Here is a tiny trained network, its code and every weight. The questions are about switching its units off for an input and a target symbol, where a switched-off unit gives its printed mean instead of its output.

import numpy as np


def w(rows, s, z=0):
    codes = np.array(rows[::2]) - 128.0
    scale = np.full(codes.shape[1], s)
    scale[-1] = z or s
    return codes * scale


def f(y):
    return np.maximum(y, 0)


def softmax(a):
    e = np.exp(a - a.max(-1, keepdims=True))
    return e / e.sum(-1, keepdims=True)


def log_softmax(a):
    a = a - a.max(-1, keepdims=True)
    return a - np.log(np.exp(a).sum(-1, keepdims=True))


def net(x, mask):
    ids = ['Φαγδεζηλμπσψω'.index(c) for c in x.split()]
    T = len(ids)
    res = E[ids] + P[:T]
    u = 0
    for l in range(3):
        q, k, v = (res @ M[l].T for M in (Q, K, V))
        z = softmax(np.where(np.tri(T) > 0, q @ k.T / 4**0.5, -1e9)) @ v
        res = res + np.where(mask[u], z, O[l][:, -1]) @ O[l][:, :-1]
        u += 1
        y = f(res @ A[l][:, :-1].T + A[l][:, -1])
        res = res + np.where(mask[u : u + 4], y, B[l][:, -1]) @ B[l][:, :-1]
        u += 4
    return log_softmax(res[-1] @ U[:, :-1].T + U[:, -1])


Q, K, V, O, A, B = {}, {}, {}, {}, {}, {}
E = w([
[184,113,182,155,60,108],'Φ',
[105,160,177,105,129,69],'α',
[250,121,105,113,100,180],'γ',
[124,91,112,157,42,133],'δ',
[116,86,192,80,118,82],'ε',
[71,180,114,143,99,75],'ζ',
[139,154,75,116,92,166],'η',
[133,157,126,71,92,202],'λ',
[85,110,132,170,75,71],'μ',
[188,168,54,223,90,90],'π',
[160,182,150,72,140,152],'σ',
[147,128,75,116,169,72],'ψ',
[196,126,182,81,103,167],'ω',
],0.019)
P = w([
[94,91,142,183,196,175],'0',
[64,76,124,113,156,142],'1',
[143,116,108,81,79,78],'2',
[48,226,145,149,43,173],'3',
[117,83,122,112,168,112],'4',
[223,129,110,100,101,45],'5',
[63,248,162,173,40,159],'6',
[140,88,122,109,173,98],'7',
],0.016)
Q[0] = w([
[183,58,10,120,143,186],'L0H1',
[199,63,237,102,79,221],'L0H1',
[115,212,48,36,157,160],'L0H1',
[141,114,71,209,63,170],'L0H1',
],0.013)
K[0] = w([
[150,101,8,86,116,171],'L0H1',
[177,83,217,101,78,203],'L0H1',
[139,219,62,80,207,186],'L0H1',
[138,106,56,206,86,167],'L0H1',
],0.016)
V[0] = w([
[46,58,95,146,91,203],'L0H1',
[2,115,147,135,211,151],'L0H1',
[166,142,189,134,169,106],'L0H1',
[138,105,144,133,149,115],'L0H1',
],0.0046)
O[0] = w([
[236,180,112,172,167,75,122],'L0H1',
[253,36,113,171,206,124,3],'L0H1',
[93,93,96,104,131,137,96],'L0H1',
[126,125,100,106,156,137,97],'L0H1',
],0.0063,0.0024)
A[0] = w([
[61,32,63,199,106,104,90],'L0N1',
[84,180,73,92,253,141,133],'L0N2',
[92,145,78,161,201,18,133],'L0N3',
[40,118,138,46,28,102,1],'L0N4',
],0.0083,0.0078)
B[0] = w([
[83,195,83,72,216,28,185],'L0N1',
[10,172,128,76,185,184,169],'L0N2',
[179,166,226,74,137,170,220],'L0N3',
[169,235,1,169,204,149,253],'L0N4',
],0.0073,0.0049)
Q[1] = w([
[96,184,241,213,58,194],'L1H1',
[197,73,113,2,65,25],'L1H1',
[118,141,138,122,145,133],'L1H1',
[77,171,61,174,116,192],'L1H1',
],0.007)
K[1] = w([
[212,110,178,240,198,173],'L1H1',
[18,108,150,57,1,132],'L1H1',
[145,124,141,112,123,123],'L1H1',
[150,140,65,197,196,178],'L1H1',
],0.0078)
V[1] = w([
[254,141,79,137,191,118],'L1H1',
[149,86,35,114,185,129],'L1H1',
[213,121,103,129,148,115],'L1H1',
[130,106,181,105,86,133],'L1H1',
],0.0059)
O[1] = w([
[212,197,47,110,149,123,245],'L1H1',
[254,147,104,241,227,190,129],'L1H1',
[198,144,110,139,133,109,128],'L1H1',
[112,66,182,103,99,128,6],'L1H1',
],0.0053,0.0014)
A[1] = w([
[79,2,31,95,123,166,177],'L1N1',
[130,178,108,184,65,42,5],'L1N2',
[86,28,62,229,146,205,72],'L1N3',
[177,147,98,132,38,160,70],'L1N4',
],0.0085,0.0027)
B[1] = w([
[118,87,5,145,108,140,152],'L1N1',
[147,112,137,81,145,171,254],'L1N2',
[160,180,198,169,51,114,142],'L1N3',
[107,108,156,124,176,72,231],'L1N4',
],0.014,0.0073)
Q[2] = w([
[127,190,186,206,109,34],'L2H1',
[217,101,172,53,77,164],'L2H1',
[60,198,216,185,120,244],'L2H1',
[151,175,96,202,52,244],'L2H1',
],0.011)
K[2] = w([
[119,191,195,247,146,31],'L2H1',
[161,143,178,74,50,159],'L2H1',
[193,123,254,225,223,224],'L2H1',
[189,80,68,247,154,223],'L2H1',
],0.011)
V[2] = w([
[27,211,84,160,107,70],'L2H1',
[71,181,153,168,81,193],'L2H1',
[93,81,166,48,201,193],'L2H1',
[104,78,141,172,185,2],'L2H1',
],0.0099)
O[2] = w([
[59,161,83,177,184,102,135],'L2H1',
[69,131,91,90,125,174,4],'L2H1',
[181,163,251,145,133,205,213],'L2H1',
[114,144,186,183,90,60,106],'L2H1',
],0.013,0.0037)
A[2] = w([
[147,185,96,220,47,181,90],'L2N1',
[150,210,113,92,1,110,2],'L2N2',
[91,105,64,60,136,155,98],'L2N3',
[142,117,211,115,89,164,32],'L2N4',
],0.0087,0.0065)
B[2] = w([
[115,120,177,123,221,106,160],'L2N1',
[152,28,145,133,110,92,174],'L2N2',
[187,86,172,235,131,128,236],'L2N3',
[54,104,3,95,166,94,255],'L2N4',
],0.011,0.0082)
U = w([
[60,130,138,133,41,137,251],'Φ',
[41,108,115,105,175,94,98],'α',
[210,141,139,93,111,94,128],'γ',
[73,142,61,116,119,58,99],'δ',
[138,57,140,102,193,63,52],'ε',
[76,193,144,151,118,139,176],'ζ',
[120,114,105,152,161,115,123],'η',
[151,135,167,140,130,157,142],'λ',
[144,138,165,157,147,83,95],'μ',
[163,254,58,99,116,96,176],'π',
[88,171,106,102,144,159,132],'σ',
[156,122,144,108,231,100,36],'ψ',
[105,112,78,68,135,109,119],'ω',
],0.0099,0.013)

Each question gives the input, a string of symbols that net reads in full, and the target symbol t.
The units are the heads (4 rows each of Q, K, V and O) and the neurons (one row each of A and B). Each row of codes is followed by its name. A weight is (code - 128) times the scale printed after its matrix; where a second scale follows, it is the last column's (O, A, B and U).
mask holds one flag per unit, layer by layer, with each layer's heads first. A switched-off unit (its flag False) gives its mean, the last column of its rows in O or B, instead of its output. The means were averaged over made-up inputs and are rounded, as every weight is.
A unit's drop is (log p(t) with every unit on - log p(t) with that unit switched off) / (log p(t) with every unit on - log p(t) with every unit switched off).
The circuit of an input: a set's keep is (log p(t) with only the set's units on - log p(t) with every unit switched off) / (log p(t) with every unit on - log p(t) with every unit switched off). Starting from the 12 units with the biggest drops (on a tie, the unit counted first), units are removed one at a time, each time the one whose removal leaves the highest keep (on an exact tie, the one counted first), for as long as the keep stays at least 0.8.
circuit, biggest first: the units of the circuit, biggest drop first
most important unit: the unit with the biggest drop
k most important neurons: the k neurons with the biggest drops, biggest first
top k neurons in layer l: the k neurons of layer l with the biggest drops, biggest first
input η γ η α, target η: most important unit => L2N3
input μ α λ ψ, target μ: 2 most important neurons => [L0N1 L0N3]
input δ ζ λ σ Φ η Φ, target δ: circuit, biggest first => [L2H1 L1N3]
input ε σ ψ ω Φ Φ α μ, target μ: circuit, biggest first => [L2H1 L0N1]
input ζ σ Φ, target π: circuit, biggest first => [L0N4 L0H1]
input ε η η λ Φ Φ ε, target ε: top 3 neurons in layer 2 => [L2N4 L2N2 L2N1]
input σ η λ ε, target σ: circuit, biggest first => [L2H1 L0N2 L2N4]
input α Φ α ζ, target α: 2 most important neurons => [L2N4 L2N1]
input Φ ψ α λ μ, target μ: 4 most important neurons => [L0N1 L0N4 L2N4 L1N2]
input μ ζ γ π Φ λ π η, target η: 2 most important neurons => [L2N3 L1N1]
input ω ε ω α η ψ, target π: 2 most important neurons => [L0N4 L1N2]
input π λ ψ, target π: 2 most important neurons => [L1N2 L1N4]
input ζ Φ δ μ ω, target ω: circuit, biggest first => [L2N4 L1N4 L2H1]
input γ ψ π σ, target γ: circuit, biggest first => [L2H1]
input ω μ ψ ω η μ, target γ: 2 most important neurons => [L1N2 L1N4]
input μ σ μ μ ζ ω λ, target μ: circuit, biggest first => [L0H1 L2H1 L2N1]
input α ζ γ ε ζ Φ, target π: 3 most important neurons => [L0N4 L1N4 L1N2]
input η Φ μ Φ ε δ, target π: circuit, biggest first => [L0H1 L0N4]
input Φ ζ ψ ζ λ, target λ: 2 most important neurons => [L1N1 L1N4]
input Φ ω δ, target π: 2 most important neurons => [L1N2 L0N4]
input μ ω Φ Φ ω α ζ, target μ: most important unit => L0H1
